Below is a small trained network, with its code and all its weights. Each question gives an input and a target symbol and asks what happens when units are switched off, that is, made to give their printed mean instead of their output.

import numpy as np


def w(rows, s, z=0):
    codes = np.array(rows[::2]) - 128.0
    scale = np.full(codes.shape[1], s)
    scale[-1] = z or s
    return codes * scale


def f(y):
    return y / 2 * (1 + np.tanh(0.7978845608 * (y + 0.044715 * y**3)))


def softmax(a):
    e = np.exp(a - a.max(-1, keepdims=True))
    return e / e.sum(-1, keepdims=True)


def log_softmax(a):
    a = a - a.max(-1, keepdims=True)
    return a - np.log(np.exp(a).sum(-1, keepdims=True))


def net(x, mask):
    ids = ['αβδεζηθμπστφψω'.index(c) for c in x.split()]
    T = len(ids)
    res = E[ids] + P[:T]
    r = res
    for j in range(3):
        rows = slice(4 * j, 4 * j + 4)
        q, k, v = (r @ M[0][rows].T for M in (Q, K, V))
        z = softmax(np.where(np.tri(T) > 0, q @ k.T / 4**0.5, -1e9)) @ v
        o = O[0][rows]
        res = res + np.where(mask[j], z, o[:, -1]) @ o[:, :-1]
    y = f(res @ A[0][:, :-1].T + A[0][:, -1])
    res = res + np.where(mask[3:19], y, B[0][:, -1]) @ B[0][:, :-1]
    return log_softmax(res[-1] @ U[:, :-1].T + U[:, -1])


Q, K, V, O, A, B = {}, {}, {}, {}, {}, {}
E = w([
[164,109,177],'α',
[26,106,206],'β',
[72,85,119],'δ',
[124,125,170],'ε',
[203,202,49],'ζ',
[98,34,37],'η',
[143,73,154],'θ',
[122,122,184],'μ',
[158,127,183],'π',
[190,134,182],'σ',
[109,5,166],'τ',
[131,147,98],'φ',
[160,147,175],'ψ',
[179,108,174],'ω',
],0.016)
P = w([
[241,147,131],'0',
[213,92,96],'1',
[219,61,85],'2',
[212,84,115],'3',
[161,13,32],'4',
[206,36,94],'5',
[202,23,98],'6',
[156,3,77],'7',
[176,81,101],'8',
[189,54,101],'9',
[179,152,119],'10',
[157,88,94],'11',
],0.0054)
Q[0] = w([
[166,84,185],'h1',
[91,59,143],'h1',
[47,169,118],'h1',
[216,97,83],'h1',
[96,113,180],'h2',
[64,170,143],'h2',
[73,87,27],'h2',
[125,146,210],'h2',
[177,131,192],'h3',
[61,60,90],'h3',
[153,15,128],'h3',
[140,95,253],'h3',
],0.011)
K[0] = w([
[169,101,136],'h1',
[165,133,94],'h1',
[117,247,154],'h1',
[133,83,159],'h1',
[10,136,156],'h2',
[127,84,126],'h2',
[153,73,51],'h2',
[86,166,223],'h2',
[152,225,51],'h3',
[126,72,179],'h3',
[95,85,112],'h3',
[76,145,71],'h3',
],0.013)
V[0] = w([
[114,165,96],'h1',
[47,32,90],'h1',
[86,133,221],'h1',
[108,137,135],'h1',
[134,120,60],'h2',
[185,176,142],'h2',
[179,89,90],'h2',
[5,80,131],'h2',
[135,161,143],'h3',
[90,105,52],'h3',
[216,121,47],'h3',
[114,87,172],'h3',
],0.012)
O[0] = w([
[168,165,115,19],'h1',
[7,159,206,253],'h1',
[174,3,187,114],'h1',
[144,130,170,92],'h1',
[113,206,124,113],'h2',
[51,48,35,113],'h2',
[27,181,129,206],'h2',
[185,216,206,98],'h2',
[159,75,146,75],'h3',
[195,210,100,138],'h3',
[34,158,83,209],'h3',
[126,125,199,191],'h3',
],0.0077,0.0048)
A[0] = w([
[4,124,65,1],'n1',
[138,185,129,70],'n2',
[182,198,204,86],'n3',
[120,116,125,74],'n4',
[145,71,173,46],'n5',
[130,105,167,87],'n6',
[128,80,124,18],'n7',
[99,179,128,68],'n8',
[70,211,121,70],'n9',
[152,117,119,28],'n10',
[137,130,90,61],'n11',
[176,186,69,71],'n12',
[151,109,112,61],'n13',
[135,123,105,2],'n14',
[97,78,149,140],'n15',
[105,90,129,80],'n16',
],0.013,0.0039)
B[0] = w([
[161,163,161,253],'n1',
[98,177,187,138],'n2',
[172,124,18,178],'n3',
[102,168,90,128],'n4',
[116,126,198,174],'n5',
[181,128,108,155],'n6',
[180,156,66,143],'n7',
[165,143,110,163],'n8',
[184,42,132,209],'n9',
[175,77,179,120],'n10',
[88,64,63,126],'n11',
[2,6,255,129],'n12',
[151,98,111,126],'n13',
[46,181,52,119],'n14',
[160,143,197,195],'n15',
[121,182,188,157],'n16',
],0.004,0.012)
U = w([
[106,44,125,102],'α',
[228,140,162,224],'β',
[155,127,106,210],'δ',
[166,82,122,41],'ε',
[75,159,40,227],'ζ',
[76,244,130,99],'η',
[108,85,147,253],'θ',
[150,57,141,139],'μ',
[163,65,100,3],'π',
[206,74,63,67],'σ',
[77,130,217,88],'τ',
[120,101,65,19],'φ',
[173,61,77,134],'ψ',
[174,70,83,50],'ω',
],0.011,0.0046)

Each question gives the input, a string of symbols that net reads in full, and the target symbol t.
The units are the heads (4 rows each of Q, K, V and O) and the neurons (one row each of A and B). Each row of codes is followed by its name. A weight is (code - 128) times the scale printed after its matrix; where a second scale follows, it is the last column's (O, A, B and U).
mask holds one flag per unit, heads first, then neurons. A switched-off unit (its flag False) gives its mean, the last column of its rows in O or B, instead of its output. The means were averaged over made-up inputs and are rounded, as every weight is.
A unit's drop is (log p(t) with every unit on - log p(t) with that unit switched off) / (log p(t) with every unit on - log p(t) with every unit switched off).
The circuit of an input: a set's keep is (log p(t) with only the set's units on - log p(t) with every unit switched off) / (log p(t) with every unit on - log p(t) with every unit switched off). Starting from the 12 units with the biggest drops (on a tie, the unit counted first), units are removed one at a time, each time the one whose removal leaves the highest keep (on an exact tie, the one counted first), for as long as the keep stays at least 0.8.
units of the circuit, in order: the units of the circuit, biggest drop first
top k neurons: the k neurons with the biggest drops, biggest first
heads that matter: for each layer, one digit per head in row order, 1 if its drop is at least 0.15 and else 0, layers parted by /
drop when u is switched off: that unit's drop, to one decimal
input φ μ ζ ψ τ δ ω φ ε σ, target τ: heads that matter -> 100
input δ ψ π ζ η φ σ π ω ψ ζ, target ζ: heads that matter -> 010
input ω τ τ μ, target τ: units of the circuit, in order -> [h1 h3 n3]
input μ π ζ ψ π ω, target ζ: heads that matter -> 001
input ζ ω θ ζ ε, target ζ: units of the circuit, in order -> [h2 h3]
input δ τ ω α, target τ: top 2 neurons -> [n3 n9]
input ψ ψ η τ η μ δ ψ ω, target η: units of the circuit, in order -> [h1]
input η δ ε, target η: heads that matter -> 101
input τ μ ε σ, target τ: units of the circuit, in order -> [h1 n9]
input μ ε δ τ ψ, target τ: top 2 neurons -> [n3 n9]
input τ ψ ζ δ, target ζ: units of the circuit, in order -> [h1 h2]
input η ε μ τ τ θ μ π τ β β ε, target β: heads that matter -> 011
input η ω δ α τ ε ζ ζ η ε θ, target η: units of the circuit, in order -> [h3 h1]
input μ ζ ζ ψ μ, target ζ: heads that matter -> 111
input ζ μ θ θ σ ω ε σ ζ δ φ, target ζ: heads that matter -> 110
input ε φ μ μ τ ψ β σ θ ε τ ω, target τ: heads that matter -> 100
input ω ω β ψ θ φ ε δ β ψ ε, target β: heads that matter -> 110
input σ θ β, target β: heads that matter -> 010
input π τ π η φ, target η: units of the circuit, in order -> [h2]
input ζ τ τ ε ψ, target τ: units of the circuit, in order -> [h1]
input η α δ ψ π η ω μ, target η: units of the circuit, in order -> [h3 h1]
input τ ζ ψ ζ σ, target ζ: heads that matter -> 011
input τ φ π ζ δ, target ζ: heads that matter -> 110
input μ β η β μ β μ ψ, target β: heads that matter -> 011
input τ δ β α τ π δ, target τ: drop when h1 is switched off -> 0.6
